Below is a small trained network, with its code and all its weights. Each question gives an input and a target symbol and asks what happens when units are switched off, that is, made to give their printed mean instead of their output.

import numpy as np


def w(rows, s, z=0):
    codes = np.array(rows[::2]) - 128.0
    scale = np.full(codes.shape[1], s)
    scale[-1] = z or s
    return codes * scale


def norm(h):
    return h / np.sqrt((h * h).mean(-1, keepdims=True) + 1e-5)


def f(y):
    return np.maximum(y, 0)


def softmax(a):
    e = np.exp(a - a.max(-1, keepdims=True))
    return e / e.sum(-1, keepdims=True)


def log_softmax(a):
    a = a - a.max(-1, keepdims=True)
    return a - np.log(np.exp(a).sum(-1, keepdims=True))


def net(x, mask):
    ids = ['βγδεζθλμτφψω'.index(c) for c in x.split()]
    T = len(ids)
    res = E[ids] + P[:T]
    r = norm(res)
    for j in range(3):
        rows = slice(4 * j, 4 * j + 4)
        q, k, v = (r @ M[0][rows].T for M in (Q, K, V))
        z = softmax(np.where(np.tri(T) > 0, q @ k.T / 4**0.5, -1e9)) @ v
        o = O[0][rows]
        res = res + np.where(mask[j], z, o[:, -1]) @ o[:, :-1]
    y = f(norm(res) @ A[0][:, :-1].T + A[0][:, -1])
    res = res + np.where(mask[3:27], y, B[0][:, -1]) @ B[0][:, :-1]
    return log_softmax(norm(res)[-1] @ U[:, :-1].T + U[:, -1])


Q, K, V, O, A, B = {}, {}, {}, {}, {}, {}
E = w([
[73,128,102,145,119,245,190],'β',
[131,88,103,6,130,211,79],'γ',
[159,136,197,93,137,42,90],'δ',
[159,177,161,45,153,199,27],'ε',
[37,142,191,142,131,165,212],'ζ',
[45,87,53,70,120,215,137],'θ',
[254,111,100,89,122,133,71],'λ',
[228,28,108,60,118,99,109],'μ',
[153,110,234,92,136,179,172],'τ',
[21,80,172,45,149,95,141],'φ',
[34,156,185,46,177,87,77],'ψ',
[34,102,78,89,139,35,113],'ω',
],0.0051)
P = w([
[94,106,173,121,16,133,98],'0',
[123,155,143,84,7,131,122],'1',
[105,78,181,130,81,137,85],'2',
[130,174,136,70,43,129,162],'3',
[108,73,162,139,126,137,94],'4',
[147,180,127,64,77,119,184],'5',
[116,77,151,147,163,144,109],'6',
[154,184,115,70,111,118,194],'7',
[124,77,144,151,192,150,123],'8',
[166,177,110,77,151,117,202],'9',
[140,78,137,157,234,151,140],'10',
[176,175,92,85,186,129,209],'11',
[149,75,138,155,253,149,150],'12',
],0.0055)
Q[0] = w([
[153,128,101,153,116,128,93],'H0',
[128,108,101,129,131,110,125],'H0',
[86,127,186,84,155,152,165],'H0',
[112,122,109,130,148,115,138],'H0',
[117,92,174,63,200,140,196],'H1',
[136,194,104,172,53,120,118],'H1',
[105,87,133,153,157,145,84],'H1',
[125,108,157,178,125,146,93],'H1',
[138,189,124,253,22,111,75],'H2',
[107,63,135,184,145,138,67],'H2',
[117,52,190,111,193,141,132],'H2',
[135,148,135,107,173,109,137],'H2',
],0.017)
K[0] = w([
[101,143,147,104,101,119,79],'H0',
[152,140,147,101,100,142,120],'H0',
[153,125,104,174,166,119,196],'H0',
[140,115,145,137,112,144,136],'H0',
[147,131,91,106,232,128,151],'H1',
[111,103,153,162,50,119,64],'H1',
[156,177,131,81,87,111,182],'H1',
[129,179,101,93,35,103,130],'H1',
[105,121,141,129,4,130,79],'H2',
[147,222,118,71,38,117,186],'H2',
[153,162,75,55,190,112,182],'H2',
[133,115,105,125,179,175,133],'H2',
],0.014)
V[0] = w([
[116,128,207,124,118,147,170],'H0',
[134,98,71,110,152,123,147],'H0',
[205,112,149,106,92,144,122],'H0',
[117,106,97,163,82,184,180],'H0',
[217,80,157,119,72,82,115],'H1',
[168,109,84,108,115,79,76],'H1',
[157,117,68,88,156,212,117],'H1',
[160,141,205,29,191,204,158],'H1',
[110,252,130,138,164,106,62],'H2',
[65,3,209,151,162,18,190],'H2',
[210,176,206,82,207,128,86],'H2',
[90,95,82,28,179,161,54],'H2',
],0.0046)
O[0] = w([
[167,169,155,124,117,141,169,202],'H0',
[110,105,105,146,109,116,103,114],'H0',
[144,107,156,134,164,156,110,131],'H0',
[93,142,127,164,133,167,138,135],'H0',
[125,114,67,118,153,55,126,115],'H1',
[128,120,77,84,159,119,120,106],'H1',
[96,134,104,102,84,119,168,112],'H1',
[138,76,151,115,1,104,123,237],'H1',
[155,228,136,45,119,183,88,77],'H2',
[125,38,193,164,196,133,57,254],'H2',
[92,180,148,93,53,47,72,131],'H2',
[61,114,54,179,62,200,45,234],'H2',
],0.005,0.0046)
A[0] = w([
[26,154,120,159,125,135,115,115],'N0',
[133,104,58,157,155,141,162,125],'N1',
[161,118,150,210,211,61,177,92],'N2',
[134,104,105,53,223,177,147,166],'N3',
[117,134,139,206,95,161,194,113],'N4',
[141,104,121,91,109,184,137,80],'N5',
[56,148,159,91,162,115,147,174],'N6',
[254,187,82,249,105,97,83,115],'N7',
[124,155,95,59,123,163,158,250],'N8',
[116,76,160,168,147,140,118,92],'N9',
[236,122,77,165,94,132,121,156],'N10',
[81,132,176,181,186,67,121,125],'N11',
[159,105,153,188,91,91,165,75],'N12',
[125,84,113,108,188,77,191,66],'N13',
[196,166,71,63,150,105,165,233],'N14',
[155,109,123,145,90,145,174,175],'N15',
[242,121,102,144,126,143,109,202],'N16',
[78,214,157,151,116,72,116,122],'N17',
[119,142,156,168,122,166,56,72],'N18',
[99,149,148,208,218,115,110,43],'N19',
[137,133,140,156,88,87,52,93],'N20',
[120,114,75,156,119,114,52,138],'N21',
[91,102,116,112,118,108,145,220],'N22',
[124,206,50,72,78,84,186,140],'N23',
],0.0064,0.0025)
B[0] = w([
[119,160,111,137,171,113,120,213],'N0',
[151,167,133,126,126,141,122,144],'N1',
[148,134,117,109,79,179,173,141],'N2',
[157,149,116,78,93,124,171,172],'N3',
[136,151,131,131,138,76,89,170],'N4',
[105,125,128,150,103,130,121,167],'N5',
[134,142,144,143,184,145,122,220],'N6',
[225,128,99,2,137,231,242,136],'N7',
[93,141,169,124,145,114,176,176],'N8',
[132,108,89,123,130,134,112,253],'N9',
[82,126,144,188,205,142,102,154],'N10',
[168,118,130,118,150,102,142,213],'N11',
[143,119,102,114,124,111,165,157],'N12',
[178,148,98,158,137,134,138,152],'N13',
[107,109,154,143,158,127,90,146],'N14',
[156,152,112,151,127,119,127,174],'N15',
[94,164,132,142,131,107,77,165],'N16',
[149,134,132,93,128,112,184,153],'N17',
[147,152,119,164,123,85,112,196],'N18',
[172,152,114,92,115,117,134,151],'N19',
[101,140,93,136,117,90,143,192],'N20',
[111,152,108,100,117,129,135,193],'N21',
[137,149,112,145,141,118,162,251],'N22',
[148,52,157,115,177,183,128,167],'N23',
],0.0083,0.0041)
U = w([
[215,119,150,92,39,18,144,20],'β',
[59,45,167,124,196,137,145,135],'γ',
[202,166,68,66,184,204,116,141],'δ',
[220,96,213,143,80,158,175,168],'ε',
[126,85,115,31,33,186,151,63],'ζ',
[100,229,143,106,63,126,61,207],'θ',
[129,40,104,192,146,113,61,214],'λ',
[97,183,77,237,132,188,171,76],'μ',
[155,141,1,107,143,73,175,173],'τ',
[121,192,177,78,182,60,102,134],'φ',
[61,96,49,144,75,198,194,4],'ψ',
[161,195,182,216,161,127,207,115],'ω',
],0.0093,0.0029)

Each question gives the input, a string of symbols that net reads in full, and the target symbol t.
The units are the heads (4 rows each of Q, K, V and O) and the neurons (one row each of A and B). Each row of codes is followed by its name. A weight is (code - 128) times the scale printed after its matrix; where a second scale follows, it is the last column's (O, A, B and U).
mask holds one flag per unit, heads first, then neurons. A switched-off unit (its flag False) gives its mean, the last column of its rows in O or B, instead of its output. The means were averaged over made-up inputs and are rounded, as every weight is.
A unit's drop is (log p(t) with every unit on - log p(t) with that unit switched off) / (log p(t) with every unit on - log p(t) with every unit switched off).
The circuit of an input: a set's keep is (log p(t) with only the set's units on - log p(t) with every unit switched off) / (log p(t) with every unit on - log p(t) with every unit switched off). Starting from the 12 units with the biggest drops (on a tie, the unit counted first), units are removed one at a time, each time the one whose removal leaves the highest keep (on an exact tie, the one counted first), for as long as the keep stays at least 0.8.
circuit, biggest first: the units of the circuit, biggest drop first
k most important neurons: the k neurons with the biggest drops, biggest first
which heads matter: for each layer, one digit per head in row order, 1 if its drop is at least 0.15 and else 0, layers parted by /
input φ ε φ ψ φ θ ω ω φ φ τ, target λ: which heads matter	011
input φ ω τ, target δ: circuit, biggest first	H1; H2
input ψ ω ε ψ μ φ μ ε ψ ψ, target θ: which heads matter	011
input φ δ μ ψ φ β τ, target ω: which heads matter	001
input φ φ ω δ, target δ: circuit, biggest first	H1; H2; N2
input ω φ φ ψ β μ μ ζ δ ω ψ φ ζ, target λ: circuit, biggest first	H2; N9; N4; N8
input β φ ω β ψ φ φ φ β ψ, target ω: circuit, biggest first	H2; H1
input γ φ ψ φ γ ψ φ ψ ω ψ, target δ: circuit, biggest first	H1; H2; N3
input φ φ ω φ ψ β ω λ φ ψ φ θ, target λ: circuit, biggest first	H2
input φ φ φ ω ω φ τ φ φ β δ, target β: which heads matter	010
input ω φ θ φ ψ φ θ ω ω μ ψ ε, target θ: which heads matter	000
input φ β φ, target ω: which heads matter	001
input ψ λ φ γ φ φ γ λ ω λ ε ω, target ζ: which heads matter	011
input μ φ μ ψ φ ω δ ω β, target δ: 2 most important neurons	N3; N19
input τ φ β τ ζ ψ τ, target θ: which heads matter	001
input ψ φ φ γ τ τ ε θ ω, target τ: which heads matter	001
input δ δ ω φ φ ψ ψ μ ε μ φ, target τ: which heads matter	010
input ζ ψ φ φ ψ φ λ φ β φ φ β β, target ω: circuit, biggest first	H2; N4; H1
input ζ θ γ φ μ φ μ φ ζ, target λ: circuit, biggest first	N9; N4; N8
input μ ψ μ ω ζ φ, target ε: which heads matter	001
input ζ ζ δ μ φ ω φ φ, target λ: circuit, biggest first	H2
input φ φ φ δ ω ω ψ φ φ ω θ ε, target μ: most important neuron	N10
